Here is a tiny trained network, its code and every weight. The questions are about switching its units off for an input and a class, where a switched-off unit gives its printed mean instead of its output.

import numpy as np


def w(rows, s, z=0):
    codes = np.array(rows[::2]) - 128.0
    scale = np.full(codes.shape[1], s)
    scale[-1] = z or s
    return codes * scale


def f(y):
    return y / 2 * (1 + np.tanh(0.7978845608 * (y + 0.044715 * y**3)))


def log_softmax(a):
    a = a - a.max(-1, keepdims=True)
    return a - np.log(np.exp(a).sum(-1, keepdims=True))


def net(x, mask):
    res = np.array(x, float).reshape(1, 4) / 4 @ E
    y = f(res @ A[0][:, :-1].T + A[0][:, -1])
    res = res + np.where(mask, y, B[0][:, -1]) @ B[0][:, :-1]
    return log_softmax(res[-1] @ U[:, :-1].T + U[:, -1])


A, B = {}, {}
E = w([
[150,149,170],'x0',
[117,128,194],'x1',
[158,246,125],'x2',
[51,149,107],'x3',
],0.011)
A[0] = w([
[158,95,144,255],'neuron 1',
[123,197,184,153],'neuron 2',
[175,159,106,104],'neuron 3',
[102,47,132,196],'neuron 4',
[72,204,150,118],'neuron 5',
[187,144,100,104],'neuron 6',
[249,152,202,152],'neuron 7',
[127,41,43,219],'neuron 8',
[69,170,134,96],'neuron 9',
[149,95,235,143],'neuron 10',
[133,223,165,145],'neuron 11',
],0.015,0.0089)
B[0] = w([
[190,109,173,223],'neuron 1',
[122,170,197,190],'neuron 2',
[154,133,51,155],'neuron 3',
[132,62,196,229],'neuron 4',
[122,153,83,173],'neuron 5',
[190,112,43,154],'neuron 6',
[227,118,138,236],'neuron 7',
[199,96,180,254],'neuron 8',
[164,150,12,146],'neuron 9',
[148,101,215,195],'neuron 10',
[64,181,185,207],'neuron 11',
],0.011,0.012)
U = w([
[134,135,103,141],'0',
[54,8,103,66],'1',
[175,129,87,86],'2',
[56,175,134,2],'3',
[131,68,206,192],'4',
],0.012,0.0059)

Each question gives the input, the list of numbers given to net, and the class t.
The units are the neurons (one row each of A and B). Each row of codes is followed by its name. A weight is (code - 128) times the scale printed after its matrix; where a second scale follows, it is the last column's (A, B and U).
mask holds one flag per neuron, in row order. A switched-off neuron (its flag False) gives its mean, the last column of its row in B, instead of its output. The means were averaged over made-up inputs and are rounded, as every weight is.
A unit's drop is (log p(t) with every unit on - log p(t) with that unit switched off) / (log p(t) with every unit on - log p(t) with every unit switched off).
The circuit of an input: a set's keep is (log p(t) with only the set's units on - log p(t) with every unit switched off) / (log p(t) with every unit on - log p(t) with every unit switched off). Starting from all 11 units, units are removed one at a time, each time the one whose removal leaves the highest keep (on an exact tie, the one counted first), for as long as the keep stays at least 0.8.
circuit, biggest first: the units of the circuit, biggest drop first
unit that matters most: the unit with the biggest drop
top k neurons: the k neurons with the biggest drops, biggest first
drop when u is switched off: that unit's drop, to one decimal
input [-1,-4,1,-3], class 2: top 2 neurons	(neuron 4; neuron 10)
input [3,4,7,0], class 3: unit that matters most	neuron 11
input [1,0,4,-5], class 2: circuit, biggest first	(neuron 4; neuron 6)
input [-8,-4,0,4], class 1: top 3 neurons	(neuron 7; neuron 1; neuron 2)
input [-8,1,1,3], class 1: circuit, biggest first	(neuron 7; neuron 2; neuron 1)
input [1,-3,6,-2], class 2: top 3 neurons	(neuron 7; neuron 6; neuron 3)
input [1,0,5,-2], class 2: circuit, biggest first	(neuron 4; neuron 10)
input [-7,8,-5,8], class 1: circuit, biggest first	(neuron 7; neuron 2)
input [1,1,4,0], class 3: circuit, biggest first	(neuron 8; neuron 11; neuron 4)
input [-7,-1,4,5], class 0: drop when neuron 9 is switched off	0.2
input [-1,-6,3,-1], class 2: drop when neuron 4 is switched off	0.2
input [-2,1,-1,6], class 1: drop when neuron 10 is switched off	0.1
